Here is a tiny trained network, its code and every weight. The questions are about switching its units off for an input and a target symbol, where a switched-off unit gives its printed mean instead of its output.

import numpy as np


def w(rows, s, z=0):
    codes = np.array(rows[::2]) - 128.0
    scale = np.full(codes.shape[1], s)
    scale[-1] = z or s
    return codes * scale


def softmax(a):
    e = np.exp(a - a.max(-1, keepdims=True))
    return e / e.sum(-1, keepdims=True)


def log_softmax(a):
    a = a - a.max(-1, keepdims=True)
    return a - np.log(np.exp(a).sum(-1, keepdims=True))


def net(x, mask):
    ids = ['ΓΔΘΣΦΨΩαβεηλμξπτ'.index(c) for c in x.split()]
    T = len(ids)
    res = E[ids] + P[:T]
    u = 0
    for l in range(3):
        r = res
        for j in range(2):
            rows = slice(2 * j, 2 * j + 2)
            q, k, v = (r @ M[l][rows].T for M in (Q, K, V))
            z = softmax(np.where(np.tri(T) > 0, q @ k.T / 2**0.5, -1e9)) @ v
            o = O[l][rows]
            res = res + np.where(mask[u + j], z, o[:, -1]) @ o[:, :-1]
        u += 2
    return log_softmax(res[-1] @ U[:, :-1].T + U[:, -1])


Q, K, V, O = {}, {}, {}, {}
E = w([
[54,142,76,33],'Γ',
[218,93,154,99],'Δ',
[83,115,181,70],'Θ',
[123,146,158,78],'Σ',
[185,149,183,54],'Φ',
[196,113,168,202],'Ψ',
[119,88,129,48],'Ω',
[118,112,183,164],'α',
[35,179,82,85],'β',
[91,98,110,56],'ε',
[84,115,167,96],'η',
[136,124,159,171],'λ',
[112,204,107,64],'μ',
[108,30,162,248],'ξ',
[157,66,146,81],'π',
[35,165,143,142],'τ',
],0.012)
P = w([
[103,191,132,147],'0',
[175,95,172,110],'1',
[178,83,88,193],'2',
[126,180,164,18],'3',
[54,76,186,110],'4',
[177,72,55,189],'5',
[126,189,170,19],'6',
[24,68,180,141],'7',
[187,48,4,204],'8',
[120,197,168,66],'9',
[19,62,194,180],'10',
[201,81,45,202],'11',
],0.014)
Q[0] = w([
[161,157,1,142],'0.h0',
[148,54,139,192],'0.h0',
[89,144,143,127],'0.h1',
[61,163,125,100],'0.h1',
],0.01)
K[0] = w([
[197,48,13,117],'0.h0',
[6,1,151,182],'0.h0',
[49,32,175,244],'0.h1',
[148,180,99,73],'0.h1',
],0.0077)
V[0] = w([
[155,183,130,109],'0.h0',
[145,150,158,193],'0.h0',
[147,49,2,200],'0.h1',
[154,81,51,83],'0.h1',
],0.0082)
O[0] = w([
[136,116,193,135,126],'0.h0',
[142,150,175,112,87],'0.h0',
[76,160,132,2,4],'0.h1',
[89,131,95,53,106],'0.h1',
],0.0098,0.0038)
Q[1] = w([
[172,133,71,124],'1.h0',
[128,62,80,146],'1.h0',
[52,3,98,130],'1.h1',
[102,98,204,166],'1.h1',
],0.015)
K[1] = w([
[133,166,255,186],'1.h0',
[155,204,64,240],'1.h0',
[149,77,43,183],'1.h1',
[129,124,15,174],'1.h1',
],0.01)
V[1] = w([
[68,88,46,74],'1.h0',
[90,250,141,177],'1.h0',
[141,238,54,65],'1.h1',
[254,190,143,90],'1.h1',
],0.011)
O[1] = w([
[134,117,89,69,2],'1.h0',
[107,176,145,158,169],'1.h0',
[8,112,148,164,14],'1.h1',
[99,69,64,205,115],'1.h1',
],0.015,0.0064)
Q[2] = w([
[104,38,220,102],'2.h0',
[244,80,145,144],'2.h0',
[117,19,175,115],'2.h1',
[81,2,189,73],'2.h1',
],0.0075)
K[2] = w([
[194,28,1,3],'2.h0',
[150,230,63,146],'2.h0',
[84,66,9,138],'2.h1',
[168,81,91,104],'2.h1',
],0.0069)
V[2] = w([
[44,233,227,5],'2.h0',
[213,35,186,117],'2.h0',
[205,144,201,2],'2.h1',
[102,59,124,35],'2.h1',
],0.0078)
O[2] = w([
[166,74,189,63,78],'2.h0',
[159,205,242,180,152],'2.h0',
[217,33,203,110,97],'2.h1',
[172,151,60,254,5],'2.h1',
],0.0072,0.017)
U = w([
[135,22,107,46,105],'Γ',
[231,123,94,214,192],'Δ',
[238,170,198,112,62],'Θ',
[95,70,253,114,62],'Σ',
[199,111,92,248,153],'Φ',
[184,151,173,211,107],'Ψ',
[254,82,74,172,206],'Ω',
[208,146,217,169,94],'α',
[138,148,99,67,140],'β',
[197,62,101,117,205],'ε',
[178,143,211,149,111],'η',
[176,144,167,186,121],'λ',
[49,47,204,202,178],'μ',
[199,59,206,154,173],'ξ',
[243,140,131,168,148],'π',
[150,156,245,111,2],'τ',
],0.0057,0.0068)

Each question gives the input, a string of symbols that net reads in full, and the target symbol t.
The units are the heads (2 rows each of Q, K, V and O). Each row of codes is followed by its name. A weight is (code - 128) times the scale printed after its matrix; where a second scale follows, it is the last column's (O and U).
mask holds one flag per head, layer by layer. A switched-off head (its flag False) gives its mean, the last column of its rows in O, instead of its output. The means were averaged over made-up inputs and are rounded, as every weight is.
A unit's drop is (log p(t) with every unit on - log p(t) with that unit switched off) / (log p(t) with every unit on - log p(t) with every unit switched off).
The circuit of an input: a set's keep is (log p(t) with only the set's units on - log p(t) with every unit switched off) / (log p(t) with every unit on - log p(t) with every unit switched off). Starting from all 6 units, units are removed one at a time, each time the one whose removal leaves the highest keep (on an exact tie, the one counted first), for as long as the keep stays at least 0.8.
circuit, biggest first: the units of the circuit, biggest drop first
most important unit: the unit with the biggest drop
which heads matter: for each layer, one digit per head in row order, 1 if its drop is at least 0.15 and else 0, layers parted by /
drop of u: that unit's drop, to one decimal
input μ ε ξ Ω μ μ, target β: most important unit	1.h0
input ξ Ψ Ψ, target ξ: circuit, biggest first	1.h1, 2.h1, 1.h0
input ξ μ μ ε λ, target μ: circuit, biggest first	1.h1, 0.h1
input Ω λ η Ψ β Δ η Ω, target Φ: circuit, biggest first	2.h1, 1.h1, 1.h0, 2.h0
input ε μ ε α Γ ξ, target Ω: which heads matter	00 / 10 / 01
input μ μ μ Δ ε β, target β: which heads matter	00 / 11 / 11
input α ε ξ Σ η, target Θ: which heads matter	00 / 01 / 10
input λ ε β Θ ξ Δ β π, target Φ: circuit, biggest first	2.h1, 1.h1, 1.h0, 0.h0
input β η β ε μ Θ Θ π β η α π, target Γ: circuit, biggest first	2.h0, 1.h0
input μ Γ α, target β: circuit, biggest first	2.h1, 1.h0, 1.h1, 2.h0
input β β Σ ξ π μ β ε π π β α, target Γ: which heads matter	00 / 11 / 10
input ε β μ Γ Θ, target μ: which heads matter	01 / 01 / 01
input μ λ μ μ Δ, target μ: which heads matter	00 / 01 / 00
input Δ β β Γ μ Ψ, target Φ: circuit, biggest first	1.h1, 2.h1, 2.h0
input β ε μ Δ μ ξ η Ω ε, target Γ: circuit, biggest first	2.h0, 1.h0
input μ Ω τ, target β: most important unit	2.h1
input ξ β ξ α α Δ Ψ ξ, target Φ: circuit, biggest first	0.h1, 2.h1, 1.h0, 1.h1
input Ψ Ω μ π Γ ξ Φ, target Φ: circuit, biggest first	1.h1, 2.h1, 1.h0
input ξ α Φ, target ξ: circuit, biggest first	1.h1, 2.h1
input β Δ β, target Γ: circuit, biggest first	2.h0, 1.h1
input μ ε ε Ψ Σ ξ τ Ψ ξ, target β: most important unit	1.h0
input μ Δ Θ Ω α π Δ ξ Φ, target β: circuit, biggest first	2.h1, 1.h0, 1.h1, 0.h1
input μ τ η, target β: which heads matter	00 / 11 / 11
input Ψ μ π, target μ: which heads matter	11 / 11 / 01
input Σ ε ε ε η, target ξ: which heads matter	00 / 11 / 11
input Γ λ μ η ε, target μ: which heads matter	00 / 01 / 00
input μ μ Φ Δ β μ μ π Ψ τ Ω μ, target β: most important unit	2.h1
input π α β α λ λ μ, target μ: drop of 1.h1	1.1
input ξ ξ π μ μ Γ Φ η Γ λ Γ, target Γ: drop of 0.h0	0.1
